Below is a small trained network, with its code and all its weights. Each question gives an input and a class and asks what happens when units are switched off, that is, made to give their printed mean instead of their output.

import numpy as np


def w(rows, s, z=0):
    codes = np.array(rows[::2]) - 128.0
    scale = np.full(codes.shape[1], s)
    scale[-1] = z or s
    return codes * scale


def f(y):
    return np.maximum(y, 0)


def log_softmax(a):
    a = a - a.max(-1, keepdims=True)
    return a - np.log(np.exp(a).sum(-1, keepdims=True))


def net(x, mask):
    res = np.array(x, float).reshape(1, 5) / 4 @ E
    y = f(res @ A[0][:, :-1].T + A[0][:, -1])
    res = res + np.where(mask, y, B[0][:, -1]) @ B[0][:, :-1]
    return log_softmax(res[-1] @ U[:, :-1].T + U[:, -1])


A, B = {}, {}
E = w([
[183,110,75,186],'x0',
[128,127,128,128],'x1',
[77,222,44,123],'x2',
[127,127,128,128],'x3',
[250,188,170,88],'x4',
],0.017)
A[0] = w([
[106,246,74,134,45],'n1',
[191,187,106,73,1],'n2',
[96,215,93,155,86],'n3',
[209,124,65,254,53],'n4',
[234,203,152,82,69],'n5',
[139,195,47,68,30],'n6',
[67,174,213,28,21],'n7',
],0.0091,0.0027)
B[0] = w([
[167,61,185,91,207],'n1',
[84,125,59,148,196],'n2',
[132,77,170,153,187],'n3',
[123,246,185,159,221],'n4',
[70,56,61,156,249],'n5',
[180,120,146,114,191],'n6',
[139,218,132,105,208],'n7',
],0.012,0.014)
U = w([
[176,68,209,112,254],'0',
[31,115,71,152,82],'1',
[106,253,156,124,60],'2',
],0.017,0.0032)

Each question gives the input, the list of numbers given to net, and the class t.
The units are the neurons (one row each of A and B). Each row of codes is followed by its name. A weight is (code - 128) times the scale printed after its matrix; where a second scale follows, it is the last column's (A, B and U).
mask holds one flag per neuron, in row order. A switched-off neuron (its flag False) gives its mean, the last column of its row in B, instead of its output. The means were averaged over made-up inputs and are rounded, as every weight is.
A unit's drop is (log p(t) with every unit on - log p(t) with that unit switched off) / (log p(t) with every unit on - log p(t) with every unit switched off).
The circuit of an input: a set's keep is (log p(t) with only the set's units on - log p(t) with every unit switched off) / (log p(t) with every unit on - log p(t) with every unit switched off). Starting from all 7 units, units are removed one at a time, each time the one whose removal leaves the highest keep (on an exact tie, the one counted first), for as long as the keep stays at least 0.8.
units of the circuit, in order: the units of the circuit, biggest drop first
unit that matters most: the unit with the biggest drop
top k neurons: the k neurons with the biggest drops, biggest first
drop when u is switched off: that unit's drop, to one decimal
input [4,-6,0,-3,-3], class 2: units of the circuit, in order	(n5)
input [7,-4,0,0,7], class 1: top 2 neurons	(n5 n2)
input [-3,4,4,4,-1], class 0: top 2 neurons	(n4 n1)
input [-2,-4,1,8,2], class 1: top 2 neurons	(n4 n1)
input [-7,8,0,2,-6], class 2: top 3 neurons	(n5 n7 n2)
input [8,8,-2,-4,-7], class 2: units of the circuit, in order	(n4 n5)
input [-5,1,-3,-7,-3], class 2: units of the circuit, in order	(n5 n1)
input [-1,4,6,2,-5], class 0: top 2 neurons	(n1 n5)
input [2,2,-6,0,8], class 1: units of the circuit, in order	(n5 n2)
input [8,2,1,4,-4], class 2: top 2 neurons	(n4 n5)
input [3,6,0,-5,3], class 1: top 2 neurons	(n7 n5)
input [-7,-2,1,-3,7], class 1: top 2 neurons	(n5 n4)
input [2,2,5,-7,5], class 0: top 3 neurons	(n1 n6 n3)
input [-4,-7,8,6,5], class 0: units of the circuit, in order	(n1)
input [-7,2,-4,1,7], class 1: top 3 neurons	(n5 n4 n2)
input [-6,-3,0,7,-5], class 2: top 2 neurons	(n5 n7)
input [8,6,-3,3,8], class 1: top 2 neurons	(n5 n2)
input [-7,3,-2,5,8], class 1: top 3 neurons	(n5 n4 n2)
input [8,-4,-7,-2,-3], class 2: top 2 neurons	(n4 n1)
input [7,-7,-2,2,2], class 2: unit that matters most	n4
input [5,2,1,-1,1], class 2: drop when n4 is switched off	0.3
input [2,-7,3,2,7], class 1: drop when n2 is switched off	0.2
input [5,5,8,-6,-1], class 0: drop when n1 is switched off	0.4
input [1,1,4,-5,1], class 0: drop when n3 is switched off	0.0
